(in the rows, 128 means zero)
Each row of numbers stands for one thing and depends on some of the facts below. Use the named rows to name the rest.

Named rows:
[142 126 128 129 111 102  99  85 141 125 153 109 100  72 158 123 138  93
 108  82 109 142  82  99 119 117 101 147 126 164 113] : zagezas
[142 121 102 133 122  78  81  87 154 113 146 123 103  77 149 131 179  98
 106  88 109 120 119  70 142 105  93 154 110 175 133] : klezi
[128 118 134 135 123  85  84  89 138 109 156 124 100  77 161 120 174 101
 110  90 115 137 126  82 133 112  97 159 120 158 111] : pleploflin
[124 105 144 144 119 124  66  71 129 121 157 145 129  93 140 116 186  90
 109  98 105 155 106  95 109 105 104 151 123 150 130] : flaplime
[135 121 104 129 123  82  75  91 156 107 150 127  99  84 156 129 182 100
 105  86 111 112 113  70 135 105  95 151 110 174 130] : gena
[138 136 119 121 137  84  85  95 150 117 156 132  93  76 168 121 161  94
 106  85 108 108  90  70 131 117  87 151 123 170 130] : tresku
[123 106 140 143 135 112  77  67 126 133 152 148 134  86 132 120 170  91
 113  98 100 156 113  85 119  98 100 158 132 147 126] : nudrer
[152 130 122 130 100  59 100 103 152 101 163 127  72  69 146 137 189  88
 102 105 101 105  95  80 116 113 118 153 115 165 140] : foman
[100 126 130 150  99 136  98  45 115 149 133  97  68  62  82 121 138 103
 101  68 127  84  72  62 144 110 106 145 121 137  60] : plubra
[124 112  99 141 101  86  70  78 142 133 140 143  84  87 111 125 170 106
  82  41 113  90 116  51 162  84  84 137 115 160  64] : britom
[119 100 162 136 144 105  82  94 134 128 155 136  99  85 153 138 184  95
 100  89  99 141 122  78 129 117 100 148 110 164 110] : gosos
[152 121 124 122 134  95  89  91 144 125 149 117  92  74 152 133 150  93
 109  81 103 124  96  89 127 114  98 151 120 166 118] : paka
[123 100 159 136 143 101  83  96 133 127 156 132 104  81 154 139 183  94
 101  91  94 144 126  79 130 119  97 152 113 166 108] : nemol
[141 121 102 131 127  81  75  88 153 109 148 123 103  81 149 129 179 101
 106  86 113 117 110  70 136 106  91 155 110 174 128] : diste
[129 119 131 135 120  99  72  86 133 105 163 120 105  78 159 119 175 100
 109  93 115 143 126  85 129 112  92 158 114 163 114] : dramos
[ 90 101 169 141 160 130 102  58 130 107 160 147  85  61 118 138 163  94
 119 153  96  72 120  48 101 123 111 184 111 142  91] : zaton
[145 130 112 126 130  73  83 101 144 110 164 133  93  73 140 127 160  93
 107  88 102 111  95  70 126 107  90 160 121 163 116] : groduk
[138 126 136 131 102  99 108  85 143 141 140 115  84  72 167 127 146  93
 102  74 117 125  84  92 131 116 109 135 127 167 112] : luflor
[147 120 129 119 103 109  81  83 141 111 161 122  88  81 156 129 158  93
 104  91 101 115  96  97 111 122 103 145 114 170 114] : rasi
[125 122 137 132 127  92  83  89 142 112 153 126  95  81 166 117 178 103
 103  85 121 134 122  79 136 118  95 156 120 158 116] : gibrol

How the things are related:
begran | vebel 146 | skovin b | tradrifes f | fletas skavu klezi
bikos | vebel 28 | skovin d | tradrifes e | fletas gosos nemol pleploflin brufletam zuflibem feduk
bipu | vebel 28 | skovin b | tradrifes e
bober | vebel 28 | skovin b | tradrifes f | fletas tritamuk lupok loza kledatras
bristur | tradrifes e | fletas modro funun mibu flutro kozul moklil flutar
britom | vebel 274 | skovin a | tradrifes h
brobir | vebel 274 | skovin a | tradrifes f
brufletam | vebel 28 | skovin b | tradrifes f
buzo | vebel 28 | skovin a | tradrifes e
deguk | vebel 409 | skovin b | tradrifes f
detro | vebel 274 | skovin a | tradrifes g | fletas flifem podrom flugom
diste | vebel 274 | skovin a | tradrifes e
dramos | vebel 691 | skovin a | tradrifes f
drapun | vebel 274 | skovin b | tradrifes e
drates | vebel 234 | skovin a | tradrifes f
drudrik | vebel 28 | skovin a | tradrifes e | fletas kisi lali zagezas
dukel | vebel 28 | skovin a | tradrifes e
feduk | vebel 691 | skovin c | tradrifes e
fevas | vebel 28 | skovin c | tradrifes e
fifloplol | vebel 28 | skovin b | tradrifes h | fletas sikin stegres luflor
filok | tradrifes f
fitos | vebel 28 | skovin b | tradrifes f | fletas flifem lelagol
flaplime | vebel 28 | skovin d | tradrifes e
flaril | vebel 28 | skovin d | tradrifes g | fletas lomok plata fevas luflor temeni
flelem | tradrifes i | fletas retri lali
flibik | vebel 146 | skovin a | tradrifes h | fletas fluklek kozul gibrol flutar kifeger
flifem | vebel 409 | skovin a | tradrifes i
flimul | vebel 274 | skovin a | tradrifes h | fletas lepo kifeger
flopar | vebel 274 | skovin b | tradrifes g | fletas skavu tritamuk stegres meze kledatras
flugom | vebel 28 | skovin a | tradrifes g
fluklek | vebel 28 | skovin d | tradrifes f
flutar | vebel 409 | skovin b | tradrifes e
flutro | vebel 691 | skovin b | tradrifes e
foman | tradrifes e
fotan | vebel 28 | skovin b | tradrifes e | fletas lelagol gesti
funun | vebel 28 | skovin c | tradrifes e
gasuna | vebel 409 | skovin a | tradrifes e | fletas drates lomok rasi mistes
gena | vebel 274 | skovin a | tradrifes e
gesti | tradrifes g
gibrol | vebel 691 | skovin b | tradrifes f
giklipla | vebel 274 | skovin a | tradrifes f
gosos | vebel 746 | skovin c | tradrifes e
grakleskik | vebel 28 | skovin a | tradrifes h | fletas nudrer moklil zegal
grepo | vebel 28 | skovin c | tradrifes e | fletas funun stegres maluk
groduk | tradrifes f
grurim | vebel 28 | skovin a | tradrifes e | fletas mistes foman
gudre | vebel 28 | skovin b | tradrifes e
gupegrim | vebel 28 | skovin a | tradrifes i | fletas britom temeni
gupler | vebel 146 | skovin a | tradrifes e
kagrak | vebel 28 | skovin a | tradrifes g | fletas zugun flutro
kapatrul | vebel 28 | skovin a | tradrifes i | fletas soklun funun tresku
kifeger | vebel 274 | skovin a | tradrifes e
kisi | vebel 28 | skovin d | tradrifes e
klapan | tradrifes h
kledatras | vebel 28 | skovin a | tradrifes g
klezi | vebel 274 | skovin a | tradrifes h
kliflek | vebel 28 | skovin a | tradrifes g
klotibrer | vebel 28 | skovin a | tradrifes e | fletas tritamuk labra moklil tribigo
kozul | vebel 409 | skovin c | tradrifes f
kuvik | vebel 691 | skovin b | tradrifes e | fletas filok meze
labra | vebel 146 | skovin b | tradrifes e
lali | vebel 746 | skovin a | tradrifes g
lelagol | vebel 28 | skovin a | tradrifes e
lepo | vebel 274 | skovin a | tradrifes e
litrar | vebel 409 | skovin c | tradrifes e
lomok | vebel 274 | skovin c | tradrifes g
loza | vebel 691 | skovin a | tradrifes g
luflor | vebel 234 | skovin b | tradrifes e
luflun | vebel 746 | skovin b | tradrifes f
lupok | vebel 146 | skovin a | tradrifes e
maluk | vebel 234 | skovin c | tradrifes e
mapevak | vebel 28 | skovin a | tradrifes e
meklope | vebel 234 | skovin c | tradrifes f
meze | vebel 274 | skovin a | tradrifes h
mibu | vebel 28 | skovin b | tradrifes i
mifil | vebel 274 | skovin b | tradrifes g | fletas retri flaplime rasi stoler
mistes | vebel 28 | skovin d | tradrifes h
mobeke | vebel 274 | skovin b | tradrifes g | fletas litrar nudrer drates flaplime lali skuzus dramos feduk
modro | vebel 274 | skovin d | tradrifes f
moklil | vebel 28 | skovin c | tradrifes h
nadrufe | vebel 274 | skovin b | tradrifes e | fletas gudre
nemol | vebel 746 | skovin b | tradrifes h
nudrer | vebel 28 | skovin a | tradrifes e
paka | vebel 409 | skovin a | tradrifes f
pidista | tradrifes e | fletas soklun seta moklil
plabrenol | vebel 234 | skovin d | tradrifes g | fletas diste
pladur | tradrifes f | fletas groduk flugom
plalekas | vebel 28 | skovin b | tradrifes e
plata | vebel 28 | skovin c | tradrifes i
pleploflin | vebel 691 | skovin b | tradrifes e
pligrem | vebel 146 | skovin b | tradrifes f
plitun | vebel 28 | skovin c | tradrifes e
plobril | vebel 746 | skovin a | tradrifes i
plozar | vebel 274 | skovin a | tradrifes i | fletas dukel kledatras foman
plubra | vebel 234 | skovin c | tradrifes g | fletas britom
plubre | vebel 274 | skovin d | tradrifes e
pluvitri | vebel 274 | skovin b | tradrifes e
podrom | vebel 28 | skovin d | tradrifes g
rasi | vebel 409 | skovin b | tradrifes e
retri | vebel 28 | skovin c | tradrifes e
rivur | vebel 691 | skovin a | tradrifes h
sedrol | tradrifes f | fletas bipu flaplime luflun brobir
segik | vebel 746 | skovin b | tradrifes g | fletas gosos gena lomok plubre gibrol
seta | vebel 409 | skovin a | tradrifes h
sevuklas | vebel 28 | skovin a | tradrifes i
sikin | vebel 234 | skovin b | tradrifes f
sizastu | vebel 146 | skovin a | tradrifes h
skavu | vebel 409 | skovin a | tradrifes f
skuzus | tradrifes h
soklun | tradrifes e
stastek | vebel 28 | skovin b | tradrifes e | fletas plalekas
stedo | vebel 274 | skovin a | tradrifes h | fletas podrom modro paka pligrem plitun
stegres | tradrifes e
stidral | vebel 409 | skovin a | tradrifes e
stima | vebel 691 | skovin b | tradrifes e | fletas funun mapevak pluvitri
stoler | tradrifes f
temeni | vebel 28 | skovin a | tradrifes h
tresku | tradrifes e
tribigo | vebel 274 | skovin c | tradrifes e
tritados | vebel 274 | skovin d | tradrifes h | fletas dramos kliflek
tritamuk | vebel 274 | skovin a | tradrifes f
vinar | vebel 28 | skovin d | tradrifes f | fletas lepo sizastu buzo lelagol foman feduk
vobrifil | vebel 28 | skovin b | tradrifes f | fletas stidral giklipla
zagezas | vebel 234 | skovin a | tradrifes i
zaton | vebel 746 | skovin d | tradrifes e | fletas soklun seta lupok flugom mistes pluvitri
zegal | tradrifes e
zuflibem | tradrifes e
zugun | tradrifes h

Which thing is each row?
No name comes twice in this set of rows, the named rows included.
[130 124 111 125 136  82  80  85 164 103 148 143 101  83 168 128 173 101
 107 100 108  95 113  64 127 110  95 159 113 172 125] => pluvitri
[128  99 157 142 105  93  92  73 146 112 158 173 100  93 152 127 187  85
 101 125  96 111 108  87  91 102 132 153 129 144 118] => mistes
[134 127 105 135 141  71  76  97 158 103 146 113 102  82 150 132 191 101
 107  86 117 120 105  77 133 105 102 151 108 170 136] => lepo
[ 83 106 147 171 112 144  77  35 108 155 125 138  86  85  69 119 183 100
  94  71 126  90 100  53 149  92 110 146 126 120  79] => gupegrim
[133 116 133 136 111  78  93  85 137 118 156 129  97  68 154 124 174  97
 106  98 108 137 136  74 135 107  95 165 119 162 119] => loza
[140 122 130 129 111  97 106  86 143 132 150 111  95  70 161 126 140  93
 110  85 110 135  85  97 120 117 105 144 128 163 106] => meklope
[122 125 136 132 100 143  81  52 132  97 156 108  63  71 119 128 169  96
 113 123 113  63  82  84  97 131 126 153 106 158 114] => gasuna
[120 124 183 141 138 141  94  63  93 124 153  93  58  46 114 131 172 105
 125 116 120 125 167  86 156 140 108 179 116 141 112] => begran
[ 87 129 167 154 161 145  96  40 128 151 113 128 102  74 153 117 195 100
 120 120 143  96  99  58 142 126 122 160 126 148 175] => grepo
[143 136 109 125 130  84  78  93 139 115 163 128 103  70 142 120 157  94
 111  87 100 122  97  73 132 112  80 159 121 171 127] => zegal
[108 131 105 141 161 110  79  60 139 102 141 100  96  68 100 129 176 105
 120 105 123  87 103  52 136 112  98 173 102 153 124] => stedo
[129 132 105 153  99 103 104  43 127 130 125  95  84  36 106 137 197  94
 122 126 117  93 133  46 167 115 104 170 101 175 182] => flopar
[150 118 122 118 135  91  96  81 143 118 155 139  95  69 151 129 131  92
 112 101  90 106 105  83 111 114  94 161 126 163 105] => seta
[137 122 102 129 146  82  76  87 157 112 148 125 112  81 156 128 173 102
 110  89 111 113 117  70 140 105  85 158 112 175 130] => modro
[122 122 133 132 143  91  85  86 138 115 150 123 103  75 168 117 166 103
 111  88 119 136 124  76 141 115  89 162 119 159 117] => flutro

The same things again, as new rows of numbers:
Known rows:
[132 112 118 131 138 119 130 115 132 112 128 130 119 111 113 100 107 116
 128 124 118 165 113 113 114 117 120 122 120 120 110 120 102 148 131 115
 129 106 114 113 113 127 145] : labra
[114 145 137 161 139 122 122 110 129 113 129 136 111 111 112  79 117 127
 130 161 115 109 130 107 113 123 124 121 119 123 153 163 118 150 151 136
 131 150 134 144 124 122 116] : fotan
[143 110 117 130 113 117 128 126 146 119 121 109 146 108 121 149 115 113
 123 118 167 127 114 116 112 116 131 136 118 119 107 168 122 153 145 153
 127 124 140 143 120 121 136] : kledatras
[119 121 120 134 121 143 130 141 122 115 125 133 133 113 153 142 125 129
 117 116 130 121 177 142 134 126 123 125 131 122 209 199 118 180 142 115
 136 140 162 174 137 127 122] : plozar
[168 124 116 152 114 120 130 149 149 122 129 140 176 103 138  76 108 109
 119 123 122 127 124 133 135 118 120 133 127 119 135 219 117 165 129 128
 127 133 155 178 124 125 112] : bober
[116 145 122 145 147 125 144 100 120 128 125 169 118 118 116  81 131 133
 120 122 114 122 121 100 127 122 128 124 128 117 123 146 109 126 126 131
 125 141 122 116 122 132 120] : vobrifil
[119 112 131 120 114 130 123 113 128 114 131 108 131 134 130 171 128 135
 123 120 126 123 119 141 167 114 124 130 120 133 108 107 145 109 119 143
 133 130 157 114 135 140 118] : stoler
[123 122 129 119 130 117 126 151 113 121 127 111 126 149 132 143 135 119
 123 120 141 131 121 154 134 118 123 138 130 124 114 115 115 133 115 124
 126 131 116 147 124 122 127] : tresku
[120 139 168 121 134 114 136 108 123 148 129 114 122 139 115  87 114 117
 126 143 141 116 119 116 109 120 123 134 129 119 104 116 124 113 128 167
 128 146 107 158 116 122 121] : podrom
[120 107 115 117 154 120 126 150 126 124 128 112 101 150 118 129 108 112
 133 120 119 159 111 131 110 122 132 123 123 127 115 109 114 136 129 126
 124 104 109 123 111 125 150] : seta
[119 151 124 142 107 120 121 105 121 126 129 136 143 122 116 105 110 126
 118 119 128 122 114 102 110 119 124 127 120 119 109 133 127 112 118 139
 141 130 126 109 144 131 123] : fevas
[129 121 116 129 120 146 122 168 126 149 128 114 107 112 129 179 112 152
 143 131 122 113 115 137 109 170 141 124 127 183 123 109 179 113 146 116
 122 103 118 115 147 125 131] : gosos
[140 131 123 162 119 118 123 132 157 119 129 143 129 105 116  90 110 125
 121 132 122 118 119 116 128 118 130 125 129 124 148 187 120 144 137 124
 128 129 141 144 127 120 115] : grurim
[157 131 123 116 113 123 132 145 122 152 127 140 190 119 195 160 109 122
 123 116 138 124 119 125 111 128 128 131 116 143 108 110 161 111 123 158
 130 153 129 107 141 118 132] : luflor
[120 139 167 116 141 123 126 139 117 123 127 107 153 120 129  86 149 121
 122 127 126 111 149 168 161 116 127 139 121 124 146 143 111 140 115 140
 128 175 145 203 139 126 115] : pladur
[124 132 115 119 112 142 137 117 122 124 123 118 114 145 117 207 148 140
 120 118 129 122 128 107 113 113 140 120 140 119 134 104 149 115 120 110
 155 106 116 117 141 131 138] : lomok
[158 121 120 119 132 171 125 153 131 122 125 128 183 112 203 124 120 130
 131 116 120 157 137 174 129 140 125 131 124 131 132 135 107 145 137 125
 129 151 156 162 156 124 112] : kuvik
[117 122 119 117 129 135 124 126 126 119 127 112 139 142 147 154 114 120
 121 119 147 137 111 139 117 117 124 141 122 116 121 126 114 144 128 134
 128 148 151 139 144 128 130] : filok
[148 137 160 190 112 119 129 135 180 116 128 131 132 109 116  79 120 121
 126 155 120 115 144 127 130 132 128 123 127 133 168 207 120 139 147 128
 126 150 164 161 141 122 111] : vinar
[116 131 128 126 133 115 125 104 123 134 125 128 123 130 118  88 109 111
 122 125 117 119 114 111 116 123 122 122 129 125 104 124 127 118 130 139
 125 133 117 113 116 126 128] : plalekas

Which thing is each row?
No name comes twice in this set of rows, the named rows included.
[157 164 175 123 123 125 124 196 134 118 123 112 159 117 169  81 204 110
 119 119 124 108 157 173 215 137 127 147 126 120 150 133 116 120 113 109
 124 138 111 175 150 117 114] => bristur

The same things again, as new rows of numbers:
Named rows:
[113 105 137 135 161 114 193 131 138 123  96 126 136 126 101] : mibu
[127  96 144 125 151  93 200 147 156 118  79 125 130 119 105] : skuzus
[115 105 139 135 151  98 192 155 154 116  87 117 136 121 110] : nemol
[167 116 124 141 134 120 158 165 145 112 129 141 117 151 119] : gupegrim
[113 126 147 135 123 121 197 138 128 117 120 152 125 145 128] : detro
[112 118 136 146 167 119 186 133 134 125 105 118 140 133 111] : klezi
[119 117 143 128 115 121 198 155 140 104 103 147 133 140 128] : zaton
[150 107 123 145 167 109 163 152 150 121 109 116 127 133 102] : temeni
[123 101 138 128 158 116 201 137 148 114  79 125 144 125 109] : tresku
[117 115 139 145 165 101 182 141 142 128 107 117 129 130 109] : gena
[111 126 147 136 127 124 196 136 127 117 119 150 128 146 127] : stedo
[108 105 138 136 160 114 197 128 136 122  95 127 137 125 103] : podrom
[115 103 142 128 158  94 188 145 152 120  85 129 120 119 103] : litrar
[112 104 140 133 170 119 179 137 137 111  86 133 128 111 102] : labra
[179 123 129 135 142 122 145 172 151 106 124 142 116 148 131] : plubra
[132 110 143 121 120 125 203 145 141 106  97 153 133 139 125] : bristur
[128 115 139 129 124 125 191 141 132 112 116 154 125 143 118] : grepo
[121 128 142 138 128 124 189 142 130 116 122 147 126 147 128] : flopar
[114 105 137 137 159 110 193 133 139 123  97 127 133 125 102] : moklil
[123 114 140 129 122 124 197 139 131 114 115 155 125 143 119] : kapatrul

Rows to name:
No name comes twice in this set of rows, the named rows included.
[129 101 135 129 159 118 193 142 149 115  82 123 142 127 109] => stegres
[122 108 149 129 163  97 185 143 150 120  89 127 126 116 111] => drates
[113 101 144 131 167 111 182 139 140 113  86 135 123 108 100] => sizastu
[128  97 140 127 155 101 196 146 155 118  81 122 134 119 105] => zuflibem
[120 100 143 125 151 111 204 137 148 115  79 128 140 122 109] => gesti
[104 106 138 129 166 119 194 131 141 116  81 130 136 123 106] => paka
[129 110 145 118 118 126 207 143 141 105  96 155 133 139 126] => pladur
[120 111 139 127 144 114 187 146 145 112  95 143 122 132 114] => deguk
[137 104 152 116 108  95 206 158 154 112  98 154 114 132 120] => sedrol
[116 120 144 139 143 108 188 142 136 123 115 133 125 137 118] => drapun
[114 104 145 134 143  85 196 159 155 118  87 121 128 119 108] => lali
[132 112 139 133 174 115 174 143 146 116  92 123 136 124 113] => sikin
[105 103 143 130 171 123 185 132 134 111  82 135 131 110 102] => pligrem
[119 102 138 136 159 100 190 140 145 125  99 123 126 123 100] => brufletam
[108 107 139 129 161 114 192 135 143 117  84 133 131 124 106] => flifem

